Below is a small trained network, with its code and all its weights. Each question gives an input and a class and asks what happens when units are switched off, that is, made to give their printed mean instead of their output.

import numpy as np


def w(rows, s, z=0):
    codes = np.array(rows[::2]) - 128.0
    scale = np.full(codes.shape[1], s)
    scale[-1] = z or s
    return codes * scale


def f(y):
    return y / 2 * (1 + np.tanh(0.7978845608 * (y + 0.044715 * y**3)))


def log_softmax(a):
    a = a - a.max(-1, keepdims=True)
    return a - np.log(np.exp(a).sum(-1, keepdims=True))


def net(x, mask):
    res = np.array(x, float).reshape(1, 3) / 4 @ E
    y = f(res @ A[0][:, :-1].T + A[0][:, -1])
    res = res + np.where(mask, y, B[0][:, -1]) @ B[0][:, :-1]
    return log_softmax(res[-1] @ U[:, :-1].T + U[:, -1])


A, B = {}, {}
E = w([
[110,29,107,121,248,82,107,223],'x0',
[22,117,20,65,128,177,33,78],'x1',
[204,2,124,225,184,218,112,21],'x2',
],0.0094)
A[0] = w([
[101,201,134,86,105,24,145,139,84],'N1',
[109,142,54,77,127,162,20,128,110],'N2',
[110,184,183,147,19,212,177,79,97],'N3',
[107,111,116,71,136,78,145,201,99],'N4',
[68,209,158,2,106,54,163,220,160],'N5',
[90,105,133,159,227,103,121,177,119],'N6',
[209,143,232,187,156,22,227,178,92],'N7',
[211,13,128,204,195,133,109,67,118],'N8',
[135,120,124,143,221,70,142,159,164],'N9',
[128,232,169,186,3,194,179,82,157],'N10',
[155,95,57,122,187,67,171,148,89],'N11',
[124,100,141,142,159,151,116,203,106],'N12',
[100,96,152,134,234,100,113,194,119],'N13',
[115,62,159,185,164,218,166,50,106],'N14',
[116,85,167,151,98,116,138,139,252],'N15',
[93,97,125,136,219,109,123,188,143],'N16',
[30,47,40,72,97,86,66,99,88],'N17',
],0.0087,0.013)
B[0] = w([
[164,129,122,198,96,108,14,148,180],'N1',
[48,154,181,233,141,178,194,212,178],'N2',
[157,39,108,126,45,170,153,140,188],'N3',
[161,78,95,176,86,119,88,159,166],'N4',
[134,77,136,154,157,24,95,109,253],'N5',
[168,44,113,110,78,166,122,95,170],'N6',
[77,188,208,224,157,189,164,252,223],'N7',
[126,100,92,181,115,39,109,174,224],'N8',
[69,112,87,112,109,159,203,95,182],'N9',
[119,24,74,125,94,172,166,62,227],'N10',
[202,89,110,156,39,194,110,178,148],'N11',
[178,105,118,148,67,183,139,129,146],'N12',
[165,60,121,82,46,172,130,85,180],'N13',
[166,180,93,205,162,39,46,197,196],'N14',
[34,142,105,2,233,101,172,91,215],'N15',
[160,33,66,98,71,155,170,68,181],'N16',
[89,210,146,214,140,194,177,186,184],'N17',
],0.0086,0.018)
U = w([
[135,76,106,118,34,173,153,89,127],'0',
[141,140,117,184,115,10,4,154,104],'1',
[58,191,192,188,129,193,188,202,109],'2',
[34,135,101,47,246,80,180,47,247],'3',
[175,174,154,113,113,146,89,123,100],'4',
[169,205,161,84,142,138,99,103,94],'5',
],0.012,0.011)

Each question gives the input, the list of numbers given to net, and the class t.
The units are the neurons (one row each of A and B). Each row of codes is followed by its name. A weight is (code - 128) times the scale printed after its matrix; where a second scale follows, it is the last column's (A, B and U).
mask holds one flag per neuron, in row order. A switched-off neuron (its flag False) gives its mean, the last column of its row in B, instead of its output. The means were averaged over made-up inputs and are rounded, as every weight is.
A unit's drop is (log p(t) with every unit on - log p(t) with that unit switched off) / (log p(t) with every unit on - log p(t) with every unit switched off).
The circuit of an input: a set's keep is (log p(t) with only the set's units on - log p(t) with every unit switched off) / (log p(t) with every unit on - log p(t) with every unit switched off). Starting from the 12 units with the biggest drops (on a tie, the unit counted first), units are removed one at a time, each time the one whose removal leaves the highest keep (on an exact tie, the one counted first), for as long as the keep stays at least 0.8.
units of the circuit, in order: the units of the circuit, biggest drop first
most important unit: the unit with the biggest drop
top k neurons: the k neurons with the biggest drops, biggest first
drop of u: that unit's drop, to one decimal
input [-3,-4,4], class 1: most important unit => N14
input [8,-7,7], class 0: top 4 neurons => (N13 N16 N9 N6)
input [3,-5,4], class 2: top 2 neurons => (N7 N5)
input [2,-8,6], class 2: top 2 neurons => (N7 N5)
input [5,6,-1], class 2: top 4 neurons => (N17 N2 N10 N3)
input [4,-8,7], class 2: top 3 neurons => (N7 N5 N9)
input [8,7,-1], class 0: top 2 neurons => (N16 N7)
input [5,7,6], class 2: top 3 neurons => (N17 N2 N5)
input [-8,-3,-8], class 0: top 3 neurons => (N10 N3 N14)
input [-6,-6,8], class 1: top 2 neurons => (N14 N8)
input [-7,8,8], class 1: top 2 neurons => (N14 N7)
input [-1,7,8], class 1: top 3 neurons => (N14 N8 N7)
input [-6,-6,-3], class 0: top 4 neurons => (N10 N3 N2 N17)
input [-5,-3,7], class 1: units of the circuit, in order => (N14)
input [3,-5,8], class 1: drop of N8 => 0.2
input [6,-4,-4], class 0: drop of N4 => 0.0
input [-5,-4,8], class 1: drop of N14 => 0.8
